Below is a small trained network, with its code and all its weights. Each question gives an input and a class and asks what happens when units are switched off, that is, made to give their printed mean instead of their output.

import numpy as np


def w(rows, s, z=0):
    codes = np.array(rows[::2]) - 128.0
    scale = np.full(codes.shape[1], s)
    scale[-1] = z or s
    return codes * scale


def norm(h):
    return h / np.sqrt((h * h).mean(-1, keepdims=True) + 1e-5)


def f(y):
    return y / 2 * (1 + np.tanh(0.7978845608 * (y + 0.044715 * y**3)))


def log_softmax(a):
    a = a - a.max(-1, keepdims=True)
    return a - np.log(np.exp(a).sum(-1, keepdims=True))


def net(x, mask):
    res = np.array(x, float).reshape(1, 8) / 4 @ E
    u = 0
    for l in range(4):
        y = f(norm(res) @ A[l][:, :-1].T + A[l][:, -1])
        res = res + np.where(mask[u : u + 4], y, B[l][:, -1]) @ B[l][:, :-1]
        u += 4
    return log_softmax(norm(res)[-1] @ U[:, :-1].T + U[:, -1])


A, B = {}, {}
E = w([
[129,130,132],'x0',
[124,127,135],'x1',
[103,2,127],'x2',
[210,112,225],'x3',
[131,128,133],'x4',
[47,146,31],'x5',
[130,129,132],'x6',
[125,128,132],'x7',
],0.00069)
A[0] = w([
[227,23,188,250],'L0N1',
[2,86,182,174],'L0N2',
[144,164,73,149],'L0N3',
[95,127,145,1],'L0N4',
],0.00099,0.00086)
B[0] = w([
[78,156,9,254],'L0N1',
[214,125,52,168],'L0N2',
[123,170,137,153],'L0N3',
[167,78,212,32],'L0N4',
],0.0012,0.00052)
A[1] = w([
[164,185,100,190],'L1N1',
[220,3,241,254],'L1N2',
[180,235,111,216],'L1N3',
[149,73,112,223],'L1N4',
],0.002,0.00084)
B[1] = w([
[63,147,175,188],'L1N1',
[142,252,59,254],'L1N2',
[43,117,219,232],'L1N3',
[122,175,64,184],'L1N4',
],0.0016,0.00081)
A[2] = w([
[159,65,53,175],'L2N1',
[153,163,130,148],'L2N2',
[145,208,189,206],'L2N3',
[252,48,214,3],'L2N4',
],0.0029,0.00057)
B[2] = w([
[173,84,157,183],'L2N1',
[125,87,132,160],'L2N2',
[114,47,171,255],'L2N3',
[120,250,10,96],'L2N4',
],0.0024,0.00074)
A[3] = w([
[155,38,6,168],'L3N1',
[104,213,50,142],'L3N2',
[36,86,75,254],'L3N3',
[46,93,121,130],'L3N4',
],0.0017,0.0002)
B[3] = w([
[220,56,175,229],'L3N1',
[140,166,29,145],'L3N2',
[171,228,162,253],'L3N3',
[130,245,168,194],'L3N4',
],0.0012,0.00031)
U = w([
[27,168,251,253],'0',
[237,3,70,229],'1',
[222,249,226,28],'2',
[251,219,14,102],'3',
[6,252,36,94],'4',
[47,26,12,12],'5',
],0.0066,0.0018)

Each question gives the input, the list of numbers given to net, and the class t.
The units are the neurons (one row each of A and B). Each row of codes is followed by its name. A weight is (code - 128) times the scale printed after its matrix; where a second scale follows, it is the last column's (A, B and U).
mask holds one flag per neuron, layer by layer. A switched-off neuron (its flag False) gives its mean, the last column of its row in B, instead of its output. The means were averaged over made-up inputs and are rounded, as every weight is.
A unit's drop is (log p(t) with every unit on - log p(t) with that unit switched off) / (log p(t) with every unit on - log p(t) with every unit switched off).
The circuit of an input: a set's keep is (log p(t) with only the set's units on - log p(t) with every unit switched off) / (log p(t) with every unit on - log p(t) with every unit switched off). Starting from the 12 units with the biggest drops (on a tie, the unit counted first), units are removed one at a time, each time the one whose removal leaves the highest keep (on an exact tie, the one counted first), for as long as the keep stays at least 0.8.
circuit, biggest first: the units of the circuit, biggest drop first
k most important neurons: the k neurons with the biggest drops, biggest first
top k neurons in layer l: the k neurons of layer l with the biggest drops, biggest first
drop of u: that unit's drop, to one decimal
input [-2,-6,1,3,-7,-7,8,-2], class 3: circuit, biggest first -> [L2N4]
input [2,4,-3,1,-1,8,8,4], class 0: circuit, biggest first -> [L2N4, L1N2, L0N1]
input [-2,2,7,2,5,-5,-3,0], class 3: 2 most important neurons -> [L2N4, L1N2]
input [1,8,5,4,-4,-1,0,-2], class 3: 2 most important neurons -> [L2N4, L2N3]
input [-7,3,8,4,4,-4,6,-1], class 3: circuit, biggest first -> [L2N4, L1N2]
input [0,-5,-8,-7,2,-3,-4,7], class 0: circuit, biggest first -> [L2N4, L1N2, L1N3]
input [-2,-3,8,3,4,-1,8,3], class 3: circuit, biggest first -> [L2N4, L1N2]
input [-4,-6,1,-8,6,-8,-3,7], class 1: 2 most important neurons -> [L1N3, L2N3]
input [4,7,3,-8,-2,-2,1,-5], class 1: top 3 neurons in layer 1 -> [L1N3, L1N2, L1N1]
input [-2,-1,-2,7,2,4,-1,6], class 0: top 2 neurons in layer 2 -> [L2N3, L2N1]
input [5,8,-6,7,-5,4,8,5], class 0: 2 most important neurons -> [L2N3, L1N3]
input [5,5,6,-7,-4,-3,4,0], class 1: top 2 neurons in layer 2 -> [L2N1, L2N4]
input [6,0,2,1,-7,-3,8,1], class 3: top 3 neurons in layer 1 -> [L1N3, L1N1, L1N4]
input [-4,-7,1,6,-7,-3,5,5], class 3: circuit, biggest first -> [L2N4]
input [7,-8,5,-7,2,-3,-7,3], class 1: top 2 neurons in layer 2 -> [L2N1, L2N4]
input [-4,8,-7,3,4,5,-7,1], class 0: top 2 neurons in layer 2 -> [L2N4, L2N3]
input [4,5,6,8,8,0,-8,-6], class 3: drop of L2N4 -> 0.6
input [1,-1,2,4,6,7,-8,2], class 1: drop of L1N3 -> 0.2
input [2,4,6,7,8,0,0,6], class 3: drop of L2N4 -> 0.6
input [-8,1,-6,-2,-3,-7,6,4], class 0: top neuron in layer 1 -> [L1N3]
